Below is a small trained network, with its code and all its weights. Each question gives an input and a class and asks what happens when units are switched off, that is, made to give their printed mean instead of their output.

import numpy as np


def w(rows, s, z=0):
    codes = np.array(rows[::2]) - 128.0
    scale = np.full(codes.shape[1], s)
    scale[-1] = z or s
    return codes * scale


def norm(h):
    return h / np.sqrt((h * h).mean(-1, keepdims=True) + 1e-5)


def f(y):
    return y / 2 * (1 + np.tanh(0.7978845608 * (y + 0.044715 * y**3)))


def log_softmax(a):
    a = a - a.max(-1, keepdims=True)
    return a - np.log(np.exp(a).sum(-1, keepdims=True))


def net(x, mask):
    res = np.array(x, float).reshape(1, 6) / 4 @ E
    u = 0
    for l in range(2):
        y = f(norm(res) @ A[l][:, :-1].T + A[l][:, -1])
        res = res + np.where(mask[u : u + 7], y, B[l][:, -1]) @ B[l][:, :-1]
        u += 7
    return log_softmax(norm(res)[-1] @ U[:, :-1].T + U[:, -1])


A, B = {}, {}
E = w([
[111,19,110,202],'x0',
[151,175,173,154],'x1',
[178,76,127,99],'x2',
[59,110,136,47],'x3',
[37,215,180,55],'x4',
[175,176,2,160],'x5',
],0.0086)
A[0] = w([
[154,142,199,173,67],'L0N1',
[178,163,76,225,30],'L0N2',
[210,62,55,2,138],'L0N3',
[98,174,30,112,203],'L0N4',
[86,5,72,150,7],'L0N5',
[75,173,118,248,111],'L0N6',
[116,56,160,186,2],'L0N7',
],0.0094,0.0056)
B[0] = w([
[151,48,109,93,128],'L0N1',
[201,174,99,167,172],'L0N2',
[219,221,215,159,211],'L0N3',
[89,106,144,251,253],'L0N4',
[67,54,177,108,187],'L0N5',
[171,167,212,172,178],'L0N6',
[180,53,1,124,139],'L0N7',
],0.0086,0.0048)
A[1] = w([
[8,159,90,132,60],'L1N1',
[92,135,169,76,183],'L1N2',
[179,177,76,159,74],'L1N3',
[101,140,175,81,25],'L1N4',
[96,161,71,134,233],'L1N5',
[139,44,143,186,102],'L1N6',
[136,181,251,147,252],'L1N7',
],0.013,0.0028)
B[1] = w([
[91,115,191,107,176],'L1N1',
[176,217,236,121,178],'L1N2',
[89,171,130,218,172],'L1N3',
[155,210,154,81,155],'L1N4',
[65,119,212,199,156],'L1N5',
[81,92,23,53,205],'L1N6',
[138,1,150,121,255],'L1N7',
],0.0084,0.0088)
U = w([
[16,211,152,60,252],'0',
[235,202,61,247,44],'1',
[129,7,39,126,218],'2',
[169,87,212,47,8],'3',
],0.016,0.0028)

Each question gives the input, the list of numbers given to net, and the class t.
The units are the neurons (one row each of A and B). Each row of codes is followed by its name. A weight is (code - 128) times the scale printed after its matrix; where a second scale follows, it is the last column's (A, B and U).
mask holds one flag per neuron, layer by layer. A switched-off neuron (its flag False) gives its mean, the last column of its row in B, instead of its output. The means were averaged over made-up inputs and are rounded, as every weight is.
A unit's drop is (log p(t) with every unit on - log p(t) with that unit switched off) / (log p(t) with every unit on - log p(t) with every unit switched off).
The circuit of an input: a set's keep is (log p(t) with only the set's units on - log p(t) with every unit switched off) / (log p(t) with every unit on - log p(t) with every unit switched off). Starting from the 12 units with the biggest drops (on a tie, the unit counted first), units are removed one at a time, each time the one whose removal leaves the highest keep (on an exact tie, the one counted first), for as long as the keep stays at least 0.8.
circuit, biggest first: the units of the circuit, biggest drop first
most important unit: the unit with the biggest drop
top k neurons: the k neurons with the biggest drops, biggest first
top k neurons in layer l: the k neurons of layer l with the biggest drops, biggest first
drop when u is switched off: that unit's drop, to one decimal
input [-5,8,1,3,-2,2], class 2: top 2 neurons in layer 0	[L0N2; L0N3]
input [3,5,-6,2,3,-3], class 3: most important unit	L1N7
input [5,5,-4,1,0,-4], class 2: circuit, biggest first	[L0N7; L1N6]
input [-5,2,6,8,-5,1], class 1: top 2 neurons	[L0N3; L0N5]
input [-1,8,6,-3,-2,0], class 2: top 2 neurons	[L1N2; L0N7]
input [3,-2,0,2,2,0], class 0: circuit, biggest first	[L1N7; L0N6]
input [2,6,-5,1,1,2], class 2: top 2 neurons in layer 0	[L0N3; L0N1]
input [6,-8,6,4,7,2], class 3: top 3 neurons in layer 0	[L0N3; L0N7; L0N5]
input [-1,-1,-8,-4,0,-6], class 3: top 2 neurons	[L0N4; L1N7]
input [-6,-7,-4,-6,3,-6], class 3: drop when L1N7 is switched off	0.6
input [0,5,-8,2,2,-5], class 3: drop when L0N7 is switched off	0.0
input [-1,4,3,-2,-4,-7], class 2: drop when L0N3 is switched off	0.1
